Each row has a name. Each piece below is followed by the name of the row it came from, unless a question asks for something else. Each question is about the rows just above it.

[-9.7 37.9 25.1 15.0 15.0 23.6 -6.4 15.9] : D
[  4.1  22.3  -9.9  44.1  19.6 -50.0   2.7  21.3] : L
[ 21.8  -9.8  37.9 -18.1  32.0  21.1  44.3 -14.7] : R
[  1.4  15.1  -9.4  37.1  18.0 -34.1   2.6  15.2] : H
[ 22.0  21.7  -2.6 -20.4 -13.7 -16.4  18.0   3.0] : U
[ 13.9  17.1  -1.8 -17.3 -11.4 -14.1  15.2  -1.0] : K
[  4.1  22.3  -9.9  44.1  19.6 -50.0   2.6   0.5] : J
The next 2 entries after [-9.8 37.9]:  [-18.1  32.0]
Give the next 2 entries after [ -9.8  37.9 -18.1  32.0].  [21.1 44.3]
Which row holds [  4.1  22.3  -9.9  44.1  19.6 -50.0   2.6   0.5]?  J
[-18.1  37.9] is which row, read backwards?  R
Give the next 2 entries after [ 1.4 15.1].  [-9.4 37.1]

[-72.8  60.0 -12.1 -77.7  47.4 -81.1  79.1 -86.7] -> N
[ 82.5 -15.1  -8.8 -84.0  76.7 -77.1  76.1 -76.6] -> E
[ 60.0  47.4 -77.7 -72.8 -12.1  62.5  73.1  64.6] -> V
[67.3 82.4 14.0 53.7 64.2 40.1 68.0 68.5] -> B
[-90.2  82.5 -15.0 -77.9  66.4 -87.4  75.5 -82.7] -> G
[-76.1 -64.2  -6.1 -76.3 -61.3 -79.5  -9.5 -69.8] -> F
Give the next 2 entries after [-72.8  60.0 -12.1 -77.7  47.4].  [-81.1  79.1]
Which row holds this, read backwards? [-61.3 -76.3  -6.1 -64.2 -76.1]  F
What are the next 2 entries after [ 82.5 -15.0]?  [-77.9  66.4]
[ 79.1 -81.1  47.4 -77.7] is which row, read backwards?  N

[-70.8 -13.2   1.8 -11.7 -51.4 -61.2  29.5  25.9] : T
[ 28.4  21.5   1.8 -11.7 -51.4 -61.2  29.5  20.9] : X
[-69.5 -13.4 -11.7   1.8 -51.4 -64.4  28.4  21.6] : M
[21.6 28.4] is which row, read backwards?  M
Which row holds [-64.4 -51.4   1.8] read backwards?  M
which: [ 28.4  21.5   1.8 -11.7 -51.4 -61.2  29.5  20.9]  X
which: [-70.8 -13.2   1.8 -11.7 -51.4 -61.2  29.5  25.9]  T
Which row holds [-11.7 -13.4 -69.5] read backwards?  M
[ 28.4 -64.4 -51.4   1.8 -11.7 -13.4] is which row, read backwards?  M
Which row holds this, read backwards? [-61.2 -51.4 -11.7   1.8 -13.2 -70.8]  T

[-35.6 -26.3 -24.6 -17.9 -28.7] : lamu
[ 1.5 -0.2  1.4  3.9 -1.8] : kun
[-26.8 -33.0 -20.2 -28.2 -22.5] : kalag
[42.0 77.5 31.7 53.2 62.9] : Fiket
[-30.3 -31.8 -24.6 -17.9 -30.8] : gudu
[-14.3 -33.4 -19.5 -12.7  -2.2] : boper
[35.6 23.1 32.4 30.3 29.3] : mep
[-19.8 -36.2 -22.5 -28.2 -20.2] : vuv
[-22.8 -31.3 -28.0 -24.0 -22.3] : nuko
[-30.3 -31.8 -21.7 -31.6 -19.6] : feg
Where do [-19.8 -36.2 -22.5 -28.2 -20.2] appear?  vuv
[-30.3 -31.8 -21.7 -31.6 -19.6] is in which row?  feg
The next 2 entries after [-33.4 -19.5]:  [-12.7  -2.2]
The row with [-30.3 -31.8 -24.6 -17.9 -30.8] is  gudu

[-28.3 -24.7 -25.8 -36.7 -11.8  -0.6  22.1  28.3  24.9  31.7  39.9  40.4
 -22.9 -34.2 -25.7 -13.4   1.7  25.8  15.3  15.7  35.0   7.2 -12.4 -16.3
 -34.6] : Y
[-14.2 -21.9 -36.7 -25.8 -11.8  -0.4  30.9  36.8  26.2  22.5  -5.4 -24.0
 -22.9 -34.2 -25.7 -13.4   1.7  25.8  15.3  15.7  35.0   7.2 -12.4  79.2
  51.1] : Q
[-34.2 -25.6 -13.4   1.7  25.8  15.3  15.7  35.0   7.2 -12.4 -16.3 -34.6
  28.8  28.4   8.8   4.5  -1.7 -25.9 -22.0 -26.8 -33.0 -40.3 -32.9 -30.7
 -34.4] : S
The next 2 entries after [-36.7 -25.8 -11.8]:  [-0.4 30.9]
Which row holds [-34.6 -16.3 -12.4   7.2  35.0  15.7  15.3  25.8   1.7 -13.4 -25.7 -34.2] read backwards?  Y
Give the next 2 entries after [-24.7 -25.8].  [-36.7 -11.8]
The row with [-14.2 -21.9 -36.7 -25.8 -11.8  -0.4  30.9  36.8  26.2  22.5  -5.4 -24.0
 -22.9 -34.2 -25.7 -13.4   1.7  25.8  15.3  15.7  35.0   7.2 -12.4  79.2
  51.1] is  Q
The next 2 entries after [ 39.9  40.4 -22.9 -34.2 -25.7 -13.4   1.7  25.8  15.3  15.7  35.0]:  [  7.2 -12.4]
[-40.3 -33.0 -26.8 -22.0 -25.9  -1.7   4.5   8.8  28.4  28.8 -34.6 -16.3] is which row, read backwards?  S
which: [-28.3 -24.7 -25.8 -36.7 -11.8  -0.6  22.1  28.3  24.9  31.7  39.9  40.4
 -22.9 -34.2 -25.7 -13.4   1.7  25.8  15.3  15.7  35.0   7.2 -12.4 -16.3
 -34.6]  Y

[-85.0  -1.1  -3.8 -20.9] -> C
[ 24.8 -28.4  15.9   9.9] -> Z
[ 54.9  12.8  63.7 -13.8] -> W
[ 54.9  12.8  64.2 -19.4] -> P
[12.8 54.9 -9.5  9.9] -> A
Which row holds [ 54.9  12.8  64.2 -19.4]?  P
which: [ 24.8 -28.4  15.9   9.9]  Z
which: [ 54.9  12.8  63.7 -13.8]  W

[-10.3  71.6  53.4  69.8 -69.7 -40.3  50.6 -52.2  56.8 -39.1 -63.6 -32.9] = Pasiv
[-10.3  71.6  53.4  69.8 -69.7 -43.3  64.7 -17.2  56.8  27.8  12.2 -78.1] = Budi
[-59.9  65.7 -53.6  50.2  46.9  50.6 -40.3 -52.2  63.4 -13.6  42.3  51.8] = roz
The next 2 entries after [ 71.6  53.4  69.8 -69.7 -40.3  50.6 -52.2  56.8]:  [-39.1 -63.6]
Which row holds this, read backwards? [-52.2 -40.3  50.6]  roz

[ 29.5 -23.3   4.4 -14.1  15.7   9.8  44.9 -35.9   9.0 -40.5 -11.1 -44.0
  -2.9  -6.6] = teb
[  7.5  -6.9  12.4   5.1  -5.3  -5.1  -2.6  -0.5 -11.0  -7.1  -7.9  19.9
 -10.9   5.6] = Peme
[ 3.9 -3.6  2.7  0.0  0.0 -0.3  4.9 -3.9 -1.1 -1.2 -1.7  1.4 -3.0  0.2] = zokan
[-13.6 -24.1 -11.2 -19.1 -10.1  -9.8   3.1  -6.2 -20.3  -7.2 -14.4  39.5
 -23.8   9.6] = Lufu
[-0.9  1.7  2.1  1.5 -1.0 -1.0 -9.2  5.3 -3.5 -9.3 -2.7  2.6  0.5  2.5] = musi
[  0.5  -4.2  17.5  14.5 -16.5 -13.0 -10.9   7.8 -19.2  45.1 -11.4 -19.1
 -20.5   9.4] = sodu
[ 17.9 -16.7   3.5  -6.5   6.1   3.7  37.3 -26.6   5.8   0.1  -2.5 -13.9
  -7.7  -5.3] = Madiz
[ 25.9 -24.5  31.8  10.1 -10.9 -11.1  11.9 -13.6 -24.1 -11.4 -19.1  45.1
 -31.2  10.9] = zelo
[-0.6  0.6  1.6  1.4 -1.4 -1.2 -3.9  2.5 -2.2 -0.8 -0.9  4.5 -1.0  1.4] = zubib
[ 38.1 -36.7  29.1   2.6  -4.1  -6.1  49.2 -38.5 -13.6  -0.2 -16.2  27.2
 -34.6   3.1] = zorum
[-49.3  40.7 -17.1  15.5 -17.2  -9.2 -67.3  54.7  -4.1  55.4  21.0  42.7
  15.6   5.5] = norin
[ -7.4   5.8   6.9   9.3  -9.7  -7.3 -24.1  16.5 -12.0   5.8  -2.0  30.0
  -5.1   7.3] = kitu
The next 2 entries after [-11.4 -19.1  45.1]:  [-31.2  10.9]
The next 2 entries after [-13.6 -24.1 -11.4 -19.1]:  [ 45.1 -31.2]
What are the next 2 entries after [ 0.0 -0.3  4.9 -3.9 -1.1 -1.2 -1.7]?  [ 1.4 -3.0]
The next 2 entries after [ 1.7  2.1  1.5 -1.0]:  [-1.0 -9.2]

[ 16.8 -23.6  -6.5 -53.0 -22.0  42.1 -42.7  34.4  39.3 -67.2 -25.7 -13.7
 -47.8   1.0 -59.0  -9.4 -25.9 -34.7 -63.3 -51.4] = Nezo
[-41.9 -26.5  21.3  38.7 -24.7 -57.6  35.8 -44.8 -63.1  42.3 -19.6   0.6
  14.1 -41.5  29.4 -18.4  -9.7  -4.5  27.4  35.2] = Bil
[ -8.5  -8.8 -53.0  -6.5 -22.0  42.1  -5.5  -7.3  11.3 -11.8  16.8 -23.6
  -6.8  18.4  -0.5  -0.1  -2.1   9.9   6.3  -5.8] = tege
What are the next 2 entries after [ 16.8 -23.6  -6.8]?  [18.4 -0.5]
Which row holds this, read backwards? [ 42.1 -22.0 -53.0  -6.5]  Nezo
Which row holds [ 42.1 -22.0 -53.0  -6.5 -23.6  16.8] read backwards?  Nezo
Which row holds [ 18.4  -6.8 -23.6  16.8 -11.8] read backwards?  tege
The next 2 entries after [ 42.1 -42.7  34.4  39.3 -67.2 -25.7 -13.7 -47.8   1.0]:  [-59.0  -9.4]
[ -4.5  -9.7 -18.4  29.4 -41.5] is which row, read backwards?  Bil
The next 2 entries after [-25.7 -13.7 -47.8   1.0 -59.0]:  [ -9.4 -25.9]

[-75.2   5.2  22.6 -32.2  61.1   5.4]  nubev
[ -8.9 -17.8  33.6  61.1 -32.2  35.2]  fovo
[  3.6  -5.5 -24.8   2.0   4.6  -0.4]  kob
[-45.5  -0.2  37.2 -24.0  11.3  15.4]  daz
[  1.2  -0.4  35.8  11.3 -24.0  11.7]  vure
[ 44.3   6.7   4.5  18.5 -23.7 -10.8]  ragi
Which row holds [-75.2   5.2  22.6 -32.2  61.1   5.4]?  nubev
The next 2 entries after [35.8 11.3]:  [-24.0  11.7]
What are the next 2 entries after [ -8.9 -17.8]?  [33.6 61.1]
which: [  1.2  -0.4  35.8  11.3 -24.0  11.7]  vure
Which row holds this, read backwards? [ 33.6 -17.8  -8.9]  fovo
The next 2 entries after [-0.4 35.8 11.3]:  [-24.0  11.7]

[-28.7 -32.7 -42.9  73.4]  kep
[-61.2 -63.0  27.0 -50.7]  vor
[ 74.2  -7.5 -26.2 -48.3]  mil
[ -3.5  80.1 -82.0  64.5]  vov
[ -7.6 -26.2   0.7 -54.0]  tode
[ 57.0 -11.5  -7.1  48.6]  feka
[-61.7  56.2  40.0  31.3]  pofu
[  4.2 -22.1  21.2  31.9]  Sedi
Which row holds this, read backwards? [-26.2  -7.5]  mil
[-50.7  27.0] is which row, read backwards?  vor
which: [-28.7 -32.7 -42.9  73.4]  kep
Which row holds [ 57.0 -11.5  -7.1  48.6]?  feka
Which row holds this, read backwards? [-54.0   0.7 -26.2]  tode
which: [ 74.2  -7.5 -26.2 -48.3]  mil

[ -2.5 -16.5  -8.0  20.8   7.9  59.5  -1.9  53.8  28.9 -13.9 -13.9 -34.7
 -17.0 -28.6  -5.8  13.2   3.5  39.8 -26.3  11.0 -34.6 -23.8  16.6  -0.6
   5.3  -4.3  10.7  -8.3 -20.4  48.3 -15.7 -22.0] : gosi
[ 28.2 -29.5   9.1 -26.2   7.6  55.5  -2.9  55.5  36.9 -15.3 -10.3 -41.7
  -7.3 -36.5  -3.5   4.6   2.4  31.2 -27.1   8.9 -32.3 -24.4  10.4  -9.3
   5.2  -8.6  13.3  -5.9 -18.2  49.0 -11.8 -19.9] : Zare
[ -6.0  10.9  28.2 -29.4   9.1 -26.2  -3.3 -45.5 -43.8  19.2  -2.2  30.4
  -8.3  41.0   2.5  -9.4  -2.8 -24.9  22.7 -15.5  33.4  15.4  -3.8  26.8
 -21.5   1.8 -31.4  -2.6  20.6 -69.3  22.3  21.3] : tepus
[-13.1 -15.9  -5.5  14.0  12.5  73.7  -9.3  59.2   6.8 -18.4 -14.5 -31.5
 -16.7  -7.6  -8.0  20.5  -0.9  55.1 -20.5  -1.5 -23.3 -32.2  17.2   5.7
   3.6  -6.4   3.6  -7.3 -23.0  52.3 -10.8 -30.9] : kera
[ -6.4 -10.1   4.5  18.8  10.6  64.0  -3.3  44.9  20.3 -10.0 -15.0 -33.8
 -27.9 -16.3  -9.9  22.9   5.7  48.9 -21.4  10.3 -34.3 -31.5  21.1  14.4
   3.8   0.6   6.0 -11.9 -21.5  38.9 -22.4 -22.1] : Lonuv
[  6.7  -8.8 -27.2  33.2 -24.9 -15.3  -5.4  13.4  38.4 -12.5  17.9 -35.3
  21.6 -36.7  -6.9   8.3  10.6  11.7 -21.2  22.4 -26.3  -0.5   7.8 -29.4
  22.5   5.4  50.4  11.5 -18.1  52.3 -30.4  -7.6] : rek
[ -6.9  10.0  28.4 -31.4  17.7  -9.0   0.5 -34.3 -48.5  19.2  -9.0  30.2
 -14.8  39.7   3.8 -10.7  -4.3 -20.8  27.4 -18.6  32.8  11.3  -2.9  29.0
 -24.1  -1.4 -39.9  -5.5  19.2 -69.6  26.8  19.9] : Mado
The next 2 entries after [-0.5  7.8]:  [-29.4  22.5]
Give the next 2 entries after [ -6.4   3.6  -7.3 -23.0].  [ 52.3 -10.8]
Which row holds this, read backwards? [-27.9 -33.8 -15.0 -10.0]  Lonuv
What are the next 2 entries after [ 28.2 -29.4   9.1 -26.2]?  [ -3.3 -45.5]
[-39.9  -1.4 -24.1  29.0  -2.9  11.3] is which row, read backwards?  Mado
The next 2 entries after [  6.8 -18.4]:  [-14.5 -31.5]

[-47.4  25.2  77.8 -12.1  47.1 -11.1  -5.3  42.1] : fasam
[ 53.9  35.2  38.0 -30.3 -37.3  17.4  40.1   7.0] : zoz
[  1.9 -49.0  68.0 -48.6 -37.3  17.4  40.1 -57.8] : komen
[-47.4  25.2  77.8 -12.1  47.1  17.5  -5.3  42.1] : resaf
[ 12.3 -55.5 -62.5 -12.3  39.3 -55.4 -31.5  17.0] : Tizuz
[-30.4   1.9 -49.1  68.0 -48.6  52.6  -5.9   5.1] : menuk
[ 12.3 -55.5 -62.5 -56.2  39.3 -55.4 -31.5  17.0] : Lagu
What are the next 2 entries after [  1.9 -49.1  68.0 -48.6]?  [52.6 -5.9]
Which row holds this, read backwards? [-12.3 -62.5]  Tizuz

[ 11.3  20.2   7.2  64.7  74.0 -44.5  -4.0 -18.9  19.7 -32.7  11.7 -19.1
   1.7  -7.6 -28.8  28.7  33.3  31.4  36.9 -17.9 -54.7 -26.6 -19.9   0.3
 -12.3 -15.7  31.2  34.2 -17.0  63.8 -18.3 -17.9 -53.8  -3.0 -47.1  11.4
 -22.8  -9.4 -10.5 -23.2  62.7 -15.9  49.1 -39.8 -35.8   6.9 -22.8  -5.7
 -44.7  10.3   9.0 -52.5] = keve
[  4.9  17.0  -4.7  42.5 -51.4 -26.3  30.2  30.0 -46.7   5.1   7.3   5.6
  11.8 -19.4  -8.3 -41.2  -8.5 -64.9   6.0   4.6 -19.9 -22.2 -24.8  -5.0
  16.6  34.5  37.6   6.5 -22.7 -34.9  19.1  48.0 -11.5 -45.7   2.1 -18.7
  18.8   9.5  14.9  10.7  59.3  36.4   6.9 -35.8 -39.8  49.1 -30.7  -1.5
  20.3  -2.1 -24.2 -22.6] = pon
[ -0.7  13.0  11.7  24.0  81.2 -14.7 -13.9 -15.9  33.7 -23.7  11.2 -17.3
   0.5   0.1  -0.9  39.4  49.1  47.6  12.4  -4.6 -27.2 -38.5   9.7   6.5
 -20.2 -25.8 -10.4  30.7 -45.3  63.0 -27.8 -31.7 -38.2  29.5 -40.6   9.8
 -21.1 -11.1   8.2  -7.1  -0.1 -30.5  34.2 -57.7 -33.3  10.0 -30.7  -1.5
 -42.2  -0.3  21.7 -41.5] = forul
Which row holds [-15.9  62.7 -23.2 -10.5  -9.4] read backwards?  keve
which: [ 11.3  20.2   7.2  64.7  74.0 -44.5  -4.0 -18.9  19.7 -32.7  11.7 -19.1
   1.7  -7.6 -28.8  28.7  33.3  31.4  36.9 -17.9 -54.7 -26.6 -19.9   0.3
 -12.3 -15.7  31.2  34.2 -17.0  63.8 -18.3 -17.9 -53.8  -3.0 -47.1  11.4
 -22.8  -9.4 -10.5 -23.2  62.7 -15.9  49.1 -39.8 -35.8   6.9 -22.8  -5.7
 -44.7  10.3   9.0 -52.5]  keve
The row with [ -0.7  13.0  11.7  24.0  81.2 -14.7 -13.9 -15.9  33.7 -23.7  11.2 -17.3
   0.5   0.1  -0.9  39.4  49.1  47.6  12.4  -4.6 -27.2 -38.5   9.7   6.5
 -20.2 -25.8 -10.4  30.7 -45.3  63.0 -27.8 -31.7 -38.2  29.5 -40.6   9.8
 -21.1 -11.1   8.2  -7.1  -0.1 -30.5  34.2 -57.7 -33.3  10.0 -30.7  -1.5
 -42.2  -0.3  21.7 -41.5] is  forul

